Each name stands for a flat space through zero: a line, a plane or more. A row that begins with a name and a colon came from that space; any other row is followed by the name of the space it lies nearest, among the names in its block.
jtdn: [ -6  -8 -61   5  -4 -15 -34   4   4 -64 -43 -16 -22 -26  -8  41  10  12
  -2 -41 -16  59 -23  12  35  46]
fsgp: [ -3   8 -60 -76  16 -46  -2 -58 -63 -14  -2  19  51  14 -48 -22 -25  13
  -4  -8   5 -54 -66 -72  35 -36]
zjqt: [  6 -13 -14 -33  24 -15   8 -27 -19 -28 -46 -38  18  -2 -46 -23  -8   5
  12 -14  -3  16 -13  -8 -24 -64]
jtdn: [  7 -13  -2 -29  -4 -22  15 -14  -9   4  -4   0  23  30  -9   8  -6  -1
  -3  19  -7  -5 -11 -20  -5 -32]
fsgp: [  2 -39  16  14 -34  13  20  -3   2 -32   9   0  30  -5  22 -16 -15   5
   7   1  28  -3   1  23 -20  35]
zjqt: [ 30 -21  25  -9  -1  31 -21 -47 -16  48 -17   5 -10  -9 -41 -13  23  -8
  17 -15  38 -58 -23  16 -24 -23]
mmgq: [-14 -20  -8 -10 -25  -2  -4 -23  33  -9 -29 -14  11  24  -6   7   4  -4
  23 -24  -7 -23  -3 -35 -22  -2]
fsgp: [  2 -20   3 -10  34 -61  53 -26 -51  30  45   8  78   3 -27  16 -11  32
 -26  11  62 -23 -36  -6 -20  21]
mmgq: [ 27 -25  10  -7 -57  15 -19   9  13  31  -5  24 -43  17  36  65  34 -18
 -12  28   4  20 -11  38  21  27]
fsgp: [  7  -4 -17 -10 -14   7  16  -3  15  36  43  62  26  52  -6  20  36  30
 -34  55  37 -38 -53   9  21 -53]
mqbr: [ 38 -66  74  20  -7  20   4  -3  13  49 -13  15 -18  -7  26  30  26  -6
  11  10  22  33  22  59  -6  67]
zjqt: [ 30  19 -20 -43   2 -56   4   6 -83  -9  39 -18  -6  11   7  51  -8 -22
  -4  40   9 -25   4  -2  -9  13]
zjqt: [ 12   0  -5   3  29   6   2  -9 -29   0  41  43  27  -3 -13 -29  -2  24
  -6  17  29 -40 -24   6  25   7]
mqbr: [ 44  14  -2  -3 -32   9 -53  35 -10 -38   5  -4 -80  22  42  55  12 -43
  32  37 -62   4  51  19  21  14]
zjqt: [-20  36   9  58  31 -13  19  27  19  17  56  33  32   0   1  -8 -23  23
 -31   6 -27   9  11 -17  26   0]
bhjp: [ -5 -11  25  25   4  19  23  16  13  -4  55  29  12 -11  42  -4  34  38
  44   9  61 -23  24  41   3  16]
fsgp: [-29   9 -11  -3 -11  11 -10 -37  14 -33 -53 -43  13 -34 -32 -51 -27  -4
  38 -73 -21  -4   3 -40 -19 -49]
bhjp: [-17  25 -40 -20 -25 -30 -13 -50 -10  14 -32 -12  36  11 -63  -8 -49 -18
 -37 -39 -51 -23 -53 -83   2 -58]
mmgq: [-12  33 -28  -9   1   5  -9  16 -36 -35  28 -23 -22 -23  17 -13   1 -11
  15  -3  38 -49  12   6 -23  39]
mmgq: [ 27  14   7  49 -66  56 -27  17   6 -30  39  17 -25  -2  17  -3  -4 -17
   4  20  -6 -40   9  46  -7 -33]
mqbr: [ 28 -22 -20  -4 -23  10 -31  -7   0 -22 -10  17 -23   8   1  38  28   4
  13   5   2   3 -18  27  25   7]
zjqt: [ 42 -30  26   0 -45 -51  21 -24 -72 -29  30 -46  30 -17   8  59 -23 -15
  42  -5  26 -17  25  26 -51  11]
mmgq: [-14   9  29  27 -20 -15  40  26  23  -2  55 -23  13  16  43  36  23  13
  48  13  34 -24  56  15 -52 -23]
mqbr: [ 69 -22  11   9  39 -31  -4   7 -43 -12  28  -4   8  58 -41  41  -3 -12
 -19  72 -24 -22   8  24 -35 -19]
jtdn: [ 10  17  -8  -8 -39  12  -1   5 -48 -47  50 -19 -19 -39  41  12  25   5
  70  -6  72 -56  26  47 -22  -5]
bhjp: [-15  24  -4   6 -30  14 -20 -10  27  13 -37 -20 -13   6 -21 -17 -30 -34
 -20 -24 -58   0  -2 -42 -12 -39]
bhjp: [ 11  14  -7  -9   8 -32  15  22 -24  14  18 -22 -12  14   1  48  13  -8
 -23  33  12  12   5  19 -25  -8]
mqbr: [-16 -11  28  -2  18  47  23 -18  22  68 -19  25  16 -18 -25 -66  13  18
 -37  -3  51   1 -41  22  -5 -37]
mmgq: [ 51 -28  12  12 -24  -5   2 -19 -56  -4  34  36  31 -11 -13  14 -20   7
 -24  26  13   0 -35  43  25  -7]
mqbr: [ 42 -11  15 -15  33 -30   5  -2 -47 -10  27   9  16  27 -12   8 -15  -3
   6  45 -21 -13  14  -1   3 -15]
mqbr: [ 26 -25 -11  -3  40  -3   1 -34 -47 -28   6  33  50 -19 -48 -46 -23  33
 -10  -3  14  -4 -46  11  34 -15]
zjqt: [-21   0   2  38 -29   3  46  24  21 -82  20 -66  25 -24  21   0  15  32
  64 -19  51  15  47  54 -76 -77]
bhjp: [ -5 -12  44  33  45  -1  40  15   8  29  38   4  33   7   2 -23   0  17
  -7  20  36 -18  23  15 -39  30]
fsgp: [ 24   1  25  -8  33 -13  15   1 -42  47  24 -13  -4   3 -17  12  12 -11
 -19  31  42 -29   2  25 -43  12]
fsgp: [  2  -7  -1 -13  34 -20  31 -10 -33   9  22 -11  32  -2 -22  -7   9  19
  -5  11  60 -28 -15  14 -35  -1]
bhjp: [ 48 -40  15  13  25  14 -11 -37 -27 -13  -4  23  36  12 -59 -36 -21   8
  -9  14  -8 -28 -29  13  -2 -26]
mmgq: [-18  26  11   2  37   1  19   2 -22   8  15 -15  11 -34  -8 -47 -13   7
   5 -14  24 -12  13  -2 -16 -10]
zjqt: [  3  18  -9   4  16  -7  -1   8 -23 -32  32 -13  -2  -7   5  -2   6   7
  35   1  19 -36  24   6 -16  -1]
mmgq: [ -3  13   5  -7  31  12 -12   2  -6  34   8   7 -29 -15   4  -2  31   2
  12  -5  33 -27   6   8   2  35]
mqbr: [ 16 -24 -24  24  28  10 -11 -19  15 -21 -41 -19  13   7 -75  -4  11  18
 -25 -12   4  14 -40  25 -32 -44]
jtdn: [ 20  25  -5  18 -35 -22 -24  -1 -30 -21  22  10  -6 -18  10  34 -33 -14
   9 -13 -59  17  12 -13  46 -15]
bhjp: [-24 -14   4   0  -5  34  -5 -10  33   0 -35  -6  -5 -14   1 -40   4   0
   9 -31  14  -4  -4  -6 -10  23]
jtdn: [  9 -14 -15 -16 -16 -42  21  -4 -19 -31 -13 -24  32  21 -14  24 -30  -6
 -23  15 -28  37 -12 -11 -13 -31]
jtdn: [  2  -8 -27 -27  32   3 -40  -1  18  -4 -14  33 -42  10  16  29  55  20
  43  -8   4  -7   1  -8  56  50]
mqbr: [ -9   2   9   2 -15  31  -6  13  38   0 -15  -3 -24  12  17 -13  15  -8
  14   4  -8  -1  18   3  -9 -20]
fsgp: [-26  13 -34 -18  17  -9   8 -38  -8 -16 -26 -30  35 -16 -54 -40 -10  17
   8 -44  22 -26 -33 -32 -27 -58]
fsgp: [ -2  28 -10   2 -23 -14 -21 -24 -39 -22   7 -10  11 -28 -10 -19 -54 -24
  12 -37 -41 -28   5 -46  14   2]
mqbr: [  7  20 -11   1  14  -5 -14  -5 -23  33 -22 -26 -26 -26 -36  18   6 -15
 -34 -15   9  15 -21  16 -16  -3]
jtdn: [-31  32 -16  -4  44   5 -39 -13 -13  18 -46 -45 -46 -59 -23 -25  -4 -26
   8 -75   6 -17   9 -32 -16  92]
jtdn: [ 20  -1 -48 -21  58 -50  -2   9 -59  -9  10 -22 -17 -15 -26  69  46  23
 -16  12  65  14 -28  45  -9  53]
bhjp: [ -3   9  11  35 -26  25 -11  21   8   3  15  -5 -39 -47  37  26  28   3
  19 -23  36  16  20  53   2  42]
bhjp: [ 31 -37 -18 -51  21  -6 -20   0 -23  -3 -24  11 -34  24   6  33  40  -5
  -1  35  24   3 -18  23  15  57]
jtdn: [-19 -28 -32  -9 -11  43 -27  -5  53  -9 -78   5 -34 -14  -8 -10  33  10
 -18 -32   8  54 -42  21  26  22]
mqbr: [  5 -40  48  -2  23 -21  45 -12   7  38   2  17  51  14  -1 -10 -10  20
  -9  16   5  32   1  -1   1 -10]
bhjp: [-30  -9 -25 -15   9 -13  -2 -55  -4  -5 -24  10  52 -21 -38 -44 -29  19
   7 -63   4 -27 -43 -62  22  16]
mmgq: [  19    7  -23   27   42   44  -40  -39  -21  -29  -24   32   27  -22
  -91 -101  -51    7  -40  -23  -40  -25  -57  -14   32  -46]
bhjp: [ -2  -4  16  19   6  20 -15  -5  20   9 -75 -36  -7  -1 -48 -53 -62 -48
 -66 -16 -79  47  -7 -26 -28  -2]
mmgq: [  1  -4 -29  -4 -21  -1  -2   9 -24 -31 -14   8   7 -19   1  -9 -34  -7
 -57   6 -15  51 -38  15  32  26]
zjqt: [ 18 -21   2   3  -9  18  -9 -40 -22  -3  18  17  23  -9 -24 -17   9  14
  26 -15  50 -72 -26  10 -13   2]
zjqt: [-30  12  32  70 -96  46  36  28  65 -23  23 -42  10 -10  38  -7  -6  -6
  19 -15  20  -4  40  40 -80 -72]
jtdn: [ 21   6   4   6  62 -36   1  13 -29  42  24  25  -2   5 -16  36   9  10
 -38  28  -4  23  -9   9  29  42]
jtdn: [ -1  -4  -5  26 -69  14  15  -8  19 -39  17   0  38  12  -1  -7 -21   7
   5   0  -7 -13 -11   6 -18 -81]
mqbr: [-24  51 -55 -10 -36 -37 -31  16 -17 -44   4 -39 -39 -19  29  59  -5 -24
  25 -37 -29  -2  22 -36  11  38]
zjqt: [-10  -7 -14 -56  12  35 -22  48  33 -15 -58 -17 -97  -1  60  12  69 -11
  27  22  16  63  31  44  19  35]
zjqt: [ 31   5  35  15  27   1  -8  -3 -39  26  41  16  -8 -16   1   1   3  -2
  20  10  15 -35  23  20   3  22]
zjqt: [  15    7  -50  -68    4   29  -18  -52  -49    4   -9   24   18   27
  -68  -68   -1   -5  -31   28   42 -103  -86  -24   -9  -74]
mmgq: [ 20 -18  -4  16 -30   4  -1  -5  -9 -18   9  19  18   3  -5   9 -16   3
 -23  12  -8  12 -24  20  15  -7]
bhjp: [ 43   8 -22 -15 -20 -18 -13 -11 -39  -9  30  10  -4  25 -20  52  20   3
   9  35   5 -31 -19  20   3 -73]
jtdn: [  5 -29 -21 -44  -9  12   5  -4   6 -18 -10   3 -11  20  14  16  56  21
  31  22  60 -15 -17  32  -8 -19]
fsgp: [ 16  12 -26 -46  13  45 -52  12  -6 -36 -46 -10 -73  13   0 -38  15 -35
  14  22 -28 -18  10   1   8  -8]
mqbr: [  5   8  47   3  19  14  -9  15  20  50 -52 -63 -64 -14  -5  12  21 -40
  12 -13 -15  33  53  20 -59  -8]
mmgq: [ 17  -6 -36   9 -34  11 -19 -22 -26 -68   4  -2  27   5 -32 -25 -35  -6
  -7  -4 -10 -43 -32  -5 -11 -21]
bhjp: [-27  32 -13 -27   6 -16  15  16  15 -13 -23 -47  -9  18  -1 -10  -7 -15
   7   4 -29  14  26 -33 -33 -64]
mmgq: [ 36 -41  29 -44  -1 -28   3 -19 -21  69 -20  24 -13  12   9  61  27  -5
 -10  23   6  42 -18  16  34  20]
jtdn: [  9  -6   1 -22  49 -43  14   0 -32  13  22  10  18  16  -2  16   0   9
  -2  22   6  -7   4 -18  10  37]
fsgp: [  1 -26  -9 -28 -11  19 -16  32  27 -27 -65 -35 -70  -7  39  32  45 -14
  15   4   5  77  21  49  -2  35]
fsgp: [ -6 -22  -6 -26  45 -10  21 -31 -13 -14   3  16  55  16 -30 -54 -10  29
  13   1  23 -39 -21 -31  -1 -13]
fsgp: [ -3  -7 -28 -20 -13  28 -25   7  29 -23 -45   1 -32  18  -1  -8  14  -9
 -11   7 -20  19 -17   1  13 -10]
[-19  11 -61 -50  -8 -19  -1 -33  14   8  -1  51  34  38 -25  10  23  39
  -7   4   0 -19 -69 -50  62 -86] : fsgp
[ -3  13  -1   5  28 -30   6  12 -21   9  -1 -31 -10 -23  -5  27   0  -4
  -9 -12   6  28  13   9 -15  31] : fsgp
[ 30 -24  27  20  -9  24   8  12   4  14  62  50   1  22  31  24  46  26
  23  47  55 -42   6  55   6   8] : bhjp
[ 24  18   4  17  -8 -23   7  57   3 -20  65  -3 -33  43  51  85  43   2
  30  64   0  -4  57  39 -15 -14] : mmgq
[ -5  18 -13  -6 -55  44 -46   0  35   6 -58 -31 -69  -4  -1   9  14 -44
   1 -24 -30   2   2   0 -18 -27] : bhjp
[-14  36  15  12  19 -23   1  16   1  12  22 -12 -10  -3  17  10 -12 -10
  21 -10 -34  -3  47 -33   2   6] : bhjp
[-28  14  -9  71  94  23 -44  40  86  25 -35  16 -50   4 -24   3  30  14
 -34 -29 -48  45  17 -11  26 102] : jtdn
[ 33   3  39  -5 -50  62 -25   5  15  36  13  25 -52  24  27  -4  29 -31
  23  41   0 -51  20  30  -7 -54] : fsgp
[-12  16  20  31 -14  27   5   3  20   6  20  -3   7  -4   2 -30 -10  -4
  10  -8   3 -35  17  -3 -27 -21] : jtdn
[  7 -14 -19  26  -8 -38  -4  -4  -4 -20 -20  -8  18 -16 -18  48 -22   9
 -29 -26 -37  72 -20   3  26  21] : mqbr
[ -8 -20  29  30 -15  65  23  45  61  -2 -20 -18 -28   7  24 -28  32   0
 -20  33  34  39  17  75 -51 -25] : jtdn
[ 37   7  28  -8 -29  -8  31 -19 -87 -15  56 -21  35 -26  -6 -21 -32 -10
  20  22  45 -52   7  35 -46 -68] : mmgq
[ -9 -17   1 -19 -29 -11   5  -3  18   3 -33  -9  -1  10  16  18  -7 -12
  -7  -6 -23  39  -3 -16   7   8] : mmgq
[-15 -21 -16 -23  18 -33  -1  -8  16   8 -15   0   1  19   9  42  27  11
  17 -14  12   0  -2 -29   7  67] : mmgq
[ -3  12  43  -4   1   2   8  -3  -3  29   4 -11  -9 -17  20 -14  -7 -13
  36 -12 -10  -3  42 -11  -7 -18] : mmgq
[ 20 -13  10  38 -26  14 -20  10  19  -5  22  37  -9   8  20  31   6   4
   2  10 -21   6   5  20  33  24] : mmgq
[ 52 -34  33 -38 -29  40 -31 -29 -63 -32  -5 -18 -35 -23  19 -32   2 -38
  73   4  38 -74  30  35 -31  29] : zjqt
[-12 -21 -53 -70  -9 -57  24 -23 -50 -32 -26 -34  21 -23   1  42  18  21
  11 -21  62  32 -41   5   1  15] : fsgp
[ 20  15  -2 -20 -14 -29 -17 -17 -22  19  -5   4  -5  15 -14  32 -17 -21
  -2   4 -53   1  -3 -35  24 -38] : jtdn
[-11  30   4  50 -22  63 -21  27   2  -3  32  22 -25 -36  21 -53 -23 -20
 -37  -2  13 -33  -2  27   3  62] : mqbr
[ 13  30 -41 -35 -12 -27 -21   0 -69 -29  24  -2 -16 -13   8  20 -17 -19
  -5   9  -3 -24 -13 -12  25  25] : fsgp
[ -7 -33   2   1 -54  21  11 -14  36  -9 -36 -32  -3  -6   4  22  33   7
  24 -24  44  13  -9  37 -45 -31] : zjqt
[-49  23  14 -25  32 -20  53  -2  28  22  -8 -19  46  18  -7 -57 -22  13
   3  -3 -13   8  17 -59 -23 -81] : mqbr
[-20 -50   7  17  10   7  25 -25  60   4 -40 -27  34  16 -33   0  33  31
  16 -32  47  -2 -14   7 -61  -9] : mqbr
[ 42 -18  12 -24  10 -41  -1 -42 -78 -29   9   3  44  -9 -28 -14 -55  -7
  21  -2 -36 -12  -1 -27  22 -19] : mmgq
[ -2  -8 -39 -27 -16  33 -28 -17  -7 -53 -58 -32 -15  -2 -32 -53 -21 -28
 -15 -14  -8 -19 -29 -10 -27  -4] : fsgp
[  3 -21  22  39 -23  46  -8 -12  26   2  -3  26  12 -16  -4 -38 -11   5
  -6 -16   3  -7 -13  19   7   7] : bhjp
[ 16 -31  28 -10 -38  75  -8 -20   7 -12 -21   0 -15 -16   5 -63  15  -8
  33   0  48 -41  -4  47 -30 -35] : zjqt
[ 23 -15  29 -25   9   5 -10  -9  16  68  -8  68  -8  37   5   7   8  -2
 -23  37 -47  25 -17 -19  72 -23] : jtdn
[ 11 -29 -15  27  -6 -29  14 -22 -13 -45  46  12  62  17 -15  23  -6  33
  23  -4  28 -48 -13  -3 -14  18] : mmgq

Each name stands for a flat space through zero: a line, a plane or more. A row that begins with a name and a colon came from that space; any other row is followed by the name of the space it lies nearest, among the names in its block.
nr-zg: [ 85 -16  55  35 -65 -22 -51 -45 -14 -37 -40 -11 -15 -50  -7 -47  74 -68
  40   2  22  73 -24  47  -1  44]
rp-mz: [ 19 -43  11   8  53 -18  22 -46 -17  55 -21   2 -34 -38   0 -42  31  27
  39  27  -8   7 -21  -9  16  26]
nr-zg: [ 14  -5  34  -1   5  15 -30  13 -51  -9  60 -25 -30 -14 -10 -24  -9  -8
  -8  -8  16 -27 -11  53 -30 -41]
nr-zg: [-26  16 -30 -24  10  -1  59  12  33  49  -5  -7   8 -13  -5  23 -54   4
 -22   3  -3  -7  31 -41   7  -1]
lq-sb: [ 16 -15 -80 -16 -42  -1  91  16  16  69  53 -22 -11 -37 -54  66  38 -25
 -55  -1  -7 -14  22  12   6   2]
rp-mz: [ 15  14   6 -10  45  15   8 -18  38  20  11  15  -4  28  28  -1 -52   8
   6  10  17  17   9 -54  -7  -8]
lq-sb: [ 36   0 -13   1 -66 -18   3   7   8   6  57  10 -27  -7 -22  16  68 -23
  -5  -4  26 -10  19  46 -16 -25]
bd-bz: [  3   9 -33   0  11  20  -6   2  29  -8  16  28  18  12  -6  12  17   9
  10   6   1 -16  -9 -13   7  -7]
rp-mz: [ 69 -30   7  46  23  26  -4 -29 -36  13  54 -24 -39 -33 -14 -32  44 -46
  -9  -2   2  26 -37  28  10  27]
rp-mz: [ 10   5  -1   0  66  40  -2  -9   1   3  51 -13  -7  54  26  26 -62   7
 -26  -7  10   9   0 -39  -4  -7]
rp-mz: [  2  16  35 -32 -29 -13   8  23   7 -28 -22  14  26 -42 -15 -46 -41 -41
  -5  11  -7   9   8  -1 -25 -12]
nr-zg: [ 58 -63   6 -65   6   1  18 -35 -72 -37  19 -57  20 -18 -60  65  -1 -31
 -36  12  -8  41  -5  36 -18  36]
bd-bz: [ -8   0 -32   6  10 -17  23  -3   0   8   4  22 -14   1  -9  -7  41  29
  -4   6  -8 -14  16   0  20   7]
rp-mz: [  1  -4  29 -35 -23  13  -8  17 -21 -15   8 -37  24 -30 -22  15 -54 -40
 -12  -4   4  -1  -4  23 -28 -14]
nr-zg: [ -86   90  -13  -26  -12   -3  -29   44   72  -18 -107   51   49  -14
   19  -39  -68   64   45    8    9  -45   26  -36   -2  -48]
nr-zg: [-45 -28 -26  29  50   2  20 -27  -4  94 -51 -37 -25  -2  26  28   1  67
  30  -1 -11 -16 -23 -23  32  21]
lq-sb: [-23 -26 -29 -35   6 -18  54  -4  22  81 -18   2  -3 -36 -18  21   6  36
  23  24  -7 -32   0 -14  -5 -14]
nr-zg: [-10  -9  -2 -12   4 -23 -15 -11 -15 -10 -23  15  -8   8  -3  -3  38  49
  23  10   1 -16   3  18  -1  -8]
lq-sb: [ 29  -3 -41  39 -46   1  15 -18  -1  30 -17 -37 -14 -62 -35  18  64 -35
  -1 -13   7  23  -1  34  39  47]
bd-bz: [ -7  -7   4  -9  -2 -13  -2 -18   5  16 -64 -10   5  -9   7   7  -3  25
  23   8  -1  15  -7  -9   0  12]
rp-mz: [ 79  -6  14   7 -62  23  -5  12  -6 -10  74 -19 -19 -10 -17   9  22 -81
 -40 -11  19  28 -19  40 -45 -24]
lq-sb: [ -2 -37  91 -10  -8 -28 -52 -46 -25  29 -82 -55 -12  -5  41   7 -35  14
  71   3  25  36 -21   9 -23  10]
rp-mz: [  2 -28 -41  31  67  44   5 -12 -29  12  50 -21  -9  35   1  37  13  18
 -26 -10 -19 -11 -31  -8  26  21]
bd-bz: [ 40  19   6  14 -33 -16   9 -17  -3 -17 -51 -16 -11 -23  -3 -20   8 -26
 -23  -4   5  62  16   2   7  35]
lq-sb: [ 19  17 -29  11  30  35  24  -1  14  15  23 -12  -1  -5  -4   7 -34 -19
 -33  -5   1  15   1 -27  12  11]
rp-mz: [ 41 -26  38 -36 -33   5   8  13 -35  -1  51 -34 -11 -10 -18  14 -24 -45
 -36   1   6  10 -11  35 -59 -34]
bd-bz: [ -1  -8  21  34 -57 -51 -27  17 -29 -65   6  51 -13   4  -5 -61 111  -9
   9  -4 -19 -12   2  55   9   6]
bd-bz: [-20  -5  12 -29  27  16 -13   1  -6  13 -52  -9  21 -31  -5 -14 -42  31
  29  18  -8 -17 -32  -4 -21 -20]
lq-sb: [ 86  31 -53  42 -74  22   7  13   2  -1 103 -11 -52 -22 -40  13  87 -59
 -57 -24  37  10  17  67  -6 -19]
lq-sb: [-17  -7  34  -4   0  -1 -33  -6 -23  46 -57 -35 -26 -22  20 -13 -18  52
  40   5  14 -17 -32  26 -34 -38]
nr-zg: [-26   3  61   6   5 -10 -41  -2  23 -17 -21  21  21  13  38 -34 -36 -17
  52   1   6   1  -6 -25   0   0]
nr-zg: [-40   7 -11  -7  30  17  -5   9  -8  26 -21 -21   2  -3   5  13 -38  43
   7  -2  -2 -31  -8  -3  -1 -19]
bd-bz: [ 34  -7 -16  12  20   3  19 -26  33  -9  46  18   0  63  21  39   8 -24
 -20  -4   6  41  21 -48  21  35]
rp-mz: [ -4  -7  15   6 -34  -5 -24 -10 -11  31 -15 -43 -15 -23  -2  28   8   0
  30 -11  26  -5  -1  36  -3  -5]
lq-sb: [-37  28  34  34  30 -10 -18  -5  49   0  17  27  -3  74  71  -7 -50  -3
  22 -18  18  10  37 -66  30  12]
bd-bz: [  18   28 -109   21  -43  -15   42    0   19   70  -48   13  -60  -15
  -20   20  116  100  -22    8    8  -18    4   32   -4  -32]
lq-sb: [  0  32 -50  15 -34  22 -32  37 -12 -34  -6  29   5 -63 -52 -48  77  22
   7   4  -6 -57 -31  70  -5 -39]
nr-zg: [ 52 -40  32  -8  -1  -4  -8 -21 -34 -30  89 -14 -16  38  -5  31  18 -48
 -21  -7  13  25   8  20 -13  11]
rp-mz: [ -41   25    9  -10   39   43   -4    9   43   50  -24  -29   26   -2
   31   21 -118    2   20   -5   12  -11  -10  -56   -5  -18]
lq-sb: [-26  47 -33  23  64  53  18   3  64  61   4  -2   6  -8  26  -3 -88   6
   7  -5  14 -12   3 -71  28  -4]
lq-sb: [ 41  19  -9  -5  49  59   8  -5   1  -5  28 -27   6  -3  -4   4 -75 -30
 -44  -2   6  31 -14 -30 -10   2]
bd-bz: [-32   6   1  14  -6 -26   2  -8  30  52 -53  13 -17  -3  28 -12  15  45
  45   6   7 -14   3 -16   8  -7]
rp-mz: [-13   3 -20  37   0  19  -9  32 -42 -30  59 -12 -21  65  13  25  21  10
 -64 -32 -16 -17  -5  26  -2 -15]
bd-bz: [ 27  -2  49  19 -48   4 -40  -2  12 -44  23 -13  19  33  23  22 -13 -78
   1 -22  16  44   0   0  -6  20]
nr-zg: [  1   8 -45  39  17  44  37  -8   8  96  -5 -75 -29 -28   5  47 -39  -4
 -29 -22   9  13 -12 -15  21  17]
bd-bz: [-26 -18 -11 -53  39  26 -12  -6 -13  16 -74 -20  38 -35 -21  18 -41  59
  34  26 -14 -26 -46  -2 -24 -20]
nr-zg: [ 31  -6  36  26 -36 -25 -28 -30   3   2 -61  -3 -12 -46   5 -45  42 -22
  48   6  12  38 -15  19   7  27]
bd-bz: [  5 -19  60 -14  -9 -22  -8  -4 -55 -26 -43 -33  -1 -29  -3 -36 -28 -19
  -8   2 -14  29  -7  24 -18  14]
[ 29  20  12 -18 -18  40 -24  35 -45 -46   0 -21  12 -60 -41 -46 -26 -28
 -35   2  -8  -7 -38  53 -47 -39] : bd-bz
[ 14 -13 -19  -9 -35 -33   5   0   8 -58  19  56  27 -12 -39 -14  88 -26
  11  13 -14  -5  17  20  23  27] : lq-sb
[-26 -71  37 -27  23 -61  15 -50 -33  33 -81 -21 -10  43  33  40  15  65
  34  17 -20  28  -4 -21   1  37] : bd-bz
[ 29   5  12 -13   7  10 -32   2 -19 -40   9  24  -4  -8 -13 -41  20  14
   7  15   4 -10 -22  28 -30 -32] : lq-sb
[-54 -25  13 -55  32 -14  13  16 -51 -15  -5 -20  17  29  -6  34 -50  47
 -22   3 -23 -30  12   4 -18 -16] : rp-mz
[ 58  -1 -29 -53  -3  41  32  13   0   8  68 -15   5 -28 -48  30 -29 -32
 -48  14  10  -3  -9  13 -49 -41] : lq-sb
[ -9  18 -55  10   0  10  12  -2  42  19  17  14   6   9  -7  37  23  11
   7  -5  12 -15  20 -16  30   8] : bd-bz
[ 49  25 -35   6  -7  19  16  10  -1  19 -15  11 -40 -15  -6 -36  29  37
 -39  13  -1   7 -27  15 -43 -46] : bd-bz
[ 24 -20  -1 -31  19   3  29  10 -42 -32  38  -1  -4  33 -12  10 -10   1
 -65   6 -24  13  -2   2 -31 -11] : lq-sb
[ 70  34 -53  45 -51  22  -4  10   6 -25  76  13 -31 -28 -40 -14  89 -48
 -37 -16  24   5  10  53  11  -4] : lq-sb
[ -7   4  14  44  36   8  -9 -28  -9  57 -53 -40 -39  -5  40 -17 -25  34
  18  -9   9  22 -16 -17  16  16] : lq-sb
[ 49  20 -39   1 -37  21  16   4  41 -11  72  11  13 -24 -39  24  23 -71
 -19  -6  23   9  23   6  13   8] : lq-sb
[ 90 -63   1 -38  42  -6  41 -44 -84  30 -11 -28 -60 -33 -34 -26  44  47
 -39  40 -19  36 -47  37 -57 -12] : lq-sb
[   6  -42   74  -22   -5  -29  -75  -38  -58  -35 -115  -14   12  -48
   -5  -49   30   37   84   27   -4   13  -55   51  -25    8] : lq-sb
[ 29  -3 -33  10   3  20  27 -12  -5  37  -2 -31 -15 -40 -23  11   8 -10
 -19   0   1  15 -11   7   8  15] : lq-sb
[ 13 -29  74  29  15 -45 -32 -59 -10   6 -48 -12 -29  35  58 -17   6   4
  51  -2  16  58   8 -21  18  48] : lq-sb
[ 18 -48  26 -41   7  14   2 -18 -37  47  26 -66  -9 -18 -16  56 -37  -7
   7   4  16  -3 -20  25 -36 -17] : rp-mz
[ -7  74 -44  13 -20  34   0  40  69 -24  63  29  13  68  23  39 -41 -19
 -47 -28  26  -7  45 -39   2 -32] : nr-zg
[   5   41 -115    4   -5   41   16   19   44   22   21   30    2  -18
  -41   31   59   47  -11    5    9  -49   -4   12   12  -33] : bd-bz
